Group and class of each row
|   6 |  20 |  -6 |   3 |   3 |  -2 |   1 |  -6 | -17 |   6 |   4 |  -3 |   3 |  -6 |  -8 |   7 |  -2 | -14 |  -2 | -10 |  -7 | -13 |   2 |   3 | -12 |  24 |   1 |  -6 | -21 |  -1 |  11 |  -4 | -17 |  -1 |  -4 | -> rh.mf
|   8 |   7 | -11 |   1 |  -2 |  -7 |  17 |  -1 |  -6 |   0 |   7 |   5 |   2 |  -3 | -22 |   2 |  -1 |  -3 |   4 | -10 |   0 | -11 |  -8 |  -1 |   1 |  21 | -10 |   2 | -11 |   2 |  -2 | -32 | -17 |  -2 |  -5 | -> hd.nq
|   0 |   0 |  -6 |  -1 |  -1 |  -6 |   1 |   1 | -14 |   0 |  -1 |   3 |   2 |   0 | -15 |   4 |  -6 |   2 |  -1 |  -5 |   0 |  -7 |  -1 |  -1 |   3 |   4 |  -1 |   1 |   4 |   1 | -10 | -32 |   1 |  -5 |   3 | -> hd.nq
|   2 |   3 |  -6 |   1 |   1 |  -3 |   4 |  -3 | -10 |   8 |   0 |  -1 |   3 |  -2 | -11 |  -4 |  -2 |  -6 |   2 |   3 |  -3 | -11 |  -6 |  -1 |  -2 |   7 |  -5 |  -1 |   3 |  -4 |   0 | -22 |  -4 |  -2 |   0 | -> hd.Mt
|   2 |   8 |  -2 | -19 |  11 |   8 | -10 |   1 | -16 |  -1 |  -4 |  -6 |   0 |   9 |   5 |   2 |  -3 |  -5 |   1 |   2 |  -2 |  -6 |  -5 |  12 |  -1 |  18 |   3 |  -1 |  -3 |   0 |   3 |  -1 |   4 |   1 |   1 | -> rh.mf
|   4 |  21 |  -5 |  -3 |   6 |   2 |  -5 |  -4 | -10 |   0 |   4 |  -9 |   2 |  -6 | -13 |   3 |   5 |  -2 |  11 |   5 |  -3 |  -7 |  -3 |   4 |  -4 |  -4 |   1 | -15 |  -5 |   1 |   8 |  -7 |  -4 |   5 |   3 | -> rh.mf
|   8 |  16 | -14 |   6 |  -4 | -11 |  26 |  -5 | -13 |   1 |  10 |   7 |   1 |  -2 | -38 |  -1 |   4 |  -5 |   0 | -26 |  -7 | -23 |  -4 |  -4 |  -3 |  26 |  -3 |   7 |  -7 |   2 |   8 | -54 | -22 |  -1 |   0 | -> hd.nq
|   5 |  25 |  -6 |  -1 |  -1 |  -3 |  34 | -11 |   2 |   7 |  12 |  -1 |  -1 |  -4 | -33 |  -6 |   0 | -23 |  -6 | -35 |  -2 | -38 | -23 |   3 | -11 |  34 |  -7 |  -2 | -32 |   4 |  41 | -10 | -43 |  -2 |   2 | -> rh.Mq
|  10 |  15 | -12 |  -4 |  -4 |  -8 |  17 |  -2 | -12 |  -2 |  17 |  -1 |   1 |  -1 | -34 |   2 |   7 |  -6 |   0 | -25 |   4 | -21 |  -9 |  -4 |  -3 |  11 |  -1 |   2 | -11 |  -2 |   0 | -39 | -17 |  -1 |   6 | -> hd.Mt
|  11 |  25 | -10 |  -1 |  -3 |  -2 |   6 |  -2 |   2 |   4 |   3 |  -1 |   0 |  -5 | -20 |  -6 |   0 | -24 |   2 | -16 |  -8 | -21 |  -3 |  -8 |  -5 |  21 |   3 |   1 | -19 | -12 |  32 | -26 | -25 |   0 |  -3 | -> rh.mf
|   6 |  10 | -13 |   4 |  -4 |  -9 |  28 |  10 |  -5 |   4 |  12 |   9 |   1 |  -3 | -43 |  -1 |   2 |   4 |   4 | -26 |  -2 | -23 |  -7 |  -5 |   0 |  24 |  22 |  12 |  -3 |   2 |   7 | -53 | -26 |  -3 |   1 | -> hd.nq
|   2 |  13 | -10 |  -5 |   0 |  -6 |  16 |   3 |  -6 |   1 |   5 |   0 |   1 |  -4 | -28 |   0 |   3 | -12 |  -5 | -21 |  -7 | -14 |  -5 |  -2 |  -9 |  17 |  -5 |   0 | -13 |   3 |   8 | -34 | -18 |   1 |   0 | -> hd.Mt
|   2 |   7 |  -5 |  -1 |  -8 |  -5 |  12 |  -3 | -10 |   6 |   8 |  -1 |  -1 |  -1 | -23 |  -1 |   4 |   2 |  -1 | -12 |  -2 | -14 |  -5 |   4 |  -1 |  15 |  -3 |   2 | -11 |   0 |  -3 | -33 | -10 |  -9 |  -2 | -> hd.nq
|   1 |  -3 |  -1 |  -4 |   6 |   2 | -10 |  -2 | -29 |  -4 |  -3 |   1 |   5 |   0 |   4 |   1 |  -7 |   5 |   5 |  12 |   0 |   0 |  -4 |  10 |   6 |  -3 |  -2 |   0 |   2 |   1 | -37 | -20 |  18 |  -5 |   3 | -> hd.Mt
|   2 |  -3 |  -5 |  -5 |  -8 |  -6 |  13 |   7 |  -5 |   0 |  -3 |   5 |  -3 |   7 | -16 |   3 |  -3 |  -1 |   5 |   1 |  10 | -15 |  -3 |   3 |   9 |   7 |   4 |  11 |   4 |  -2 | -23 | -30 |   0 |   6 |   2 | -> hd.nq
|  -1 |  18 |  -5 | -11 |  11 |   4 |  21 | -10 |   7 |   3 |  12 | -13 |   2 | -10 |  -9 |  -2 |   5 | -12 |  -3 | -19 |  -5 | -25 | -27 |   6 | -13 |  17 |  -4 | -12 | -19 |  -2 |  31 |  -1 | -34 |   4 |   2 | -> rh.Mq
|   1 |  17 |  -2 |  -4 |  15 |   6 |  20 |  -9 |  11 |  -1 |  13 |  -6 |  11 |   4 | -13 |   0 |  -2 | -14 |  -4 | -18 |  -3 | -21 | -20 |  -3 | -14 |  14 |  -3 |  -9 | -19 |  -1 |  28 |   7 | -21 |  -1 |   0 | -> rh.Mq
|   5 |  16 |  -5 |  -7 |  10 |   5 |  -2 |   2 | -11 |   2 |   7 |  -5 | -20 |  -4 |  -4 |  -6 |   2 |  -7 |  -1 |  -8 |  -7 | -14 |  -4 |   6 |  -2 |  10 |  -5 |  -3 |  -6 |   3 |  15 |  -7 |   0 |   1 |  -2 | -> rh.mf
|  -3 |  17 |  -4 |  -6 |   6 |   5 |  10 |  -7 |  -3 |   4 |   9 |  -8 |   4 |  -8 | -20 |  -3 |   5 | -15 |  -1 | -12 |  -9 | -18 | -15 |   5 |  -7 |  13 |  -9 | -15 | -19 |   5 |  24 |  -3 | -20 |   2 |   0 | -> rh.Mq
|   8 |  45 | -12 |   0 |  10 |   8 |  15 |  -9 |   5 |   6 |  14 | -10 |  10 |  -8 | -24 |  -4 |  -1 | -21 |  -4 | -23 |  -2 | -27 | -26 |   2 | -12 |  21 |  -2 |  -9 | -24 |  20 |  44 |  -1 | -27 |   0 |  -3 | -> rh.Mq
|  -2 |  21 |  -7 |  -5 |   7 |   7 |  18 |  -8 |   4 |   9 |  13 |  -5 |   5 |  -7 | -17 |  -9 |   5 | -23 |  -3 | -21 | -10 | -29 | -21 |   0 | -10 |  17 | -10 | -14 | -23 |  -1 |  26 |   3 | -22 |   2 |   0 | -> rh.Mq
|  11 |   9 | -10 |   0 |   1 | -11 |   8 |   0 | -14 |   2 |   5 |   5 |   1 |  -3 | -27 |   2 |  -1 |  -4 |   2 | -20 |  -1 | -20 |   1 |  -2 |   0 |  14 |  -3 |   7 | -15 |   4 |   1 | -42 | -12 |  -4 |   1 | -> hd.nq
|   6 |   9 | -11 |  -1 |  -4 |  -3 |   7 |  -1 | -28 |   0 |   4 |   4 |   2 |  -8 | -28 |   7 |   6 |  -4 |   0 | -11 |  -7 | -21 |  -5 |  -2 |   0 |  17 |  -2 |   5 | -14 |   6 |  -5 | -49 |  -7 |   0 |   1 | -> hd.Mt
|  -2 |   5 |  -2 |  -6 |  11 |   9 |  -8 |  -8 |  -7 |   0 | -11 |  -8 |  -3 |  -9 |  -1 |   6 |  -1 |  -6 |  -1 |   6 |   3 |  -8 | -12 |   9 |  -5 |  -3 |  -5 |  -5 |  -4 |  -4 |  -5 |  21 |   9 |  -2 |   0 | -> rh.Mq
|   7 |  -3 | -11 |   0 |  -7 |  -7 |  14 |  -2 | -10 |   3 |   3 |   5 |  -2 |  -9 | -20 |   0 |  -1 |   3 |   1 | -17 |   0 | -10 |   1 |  -4 |   3 |   7 |   0 |   5 |  -9 |   2 |  -9 | -46 |  -5 |  -5 |   3 | -> hd.nq
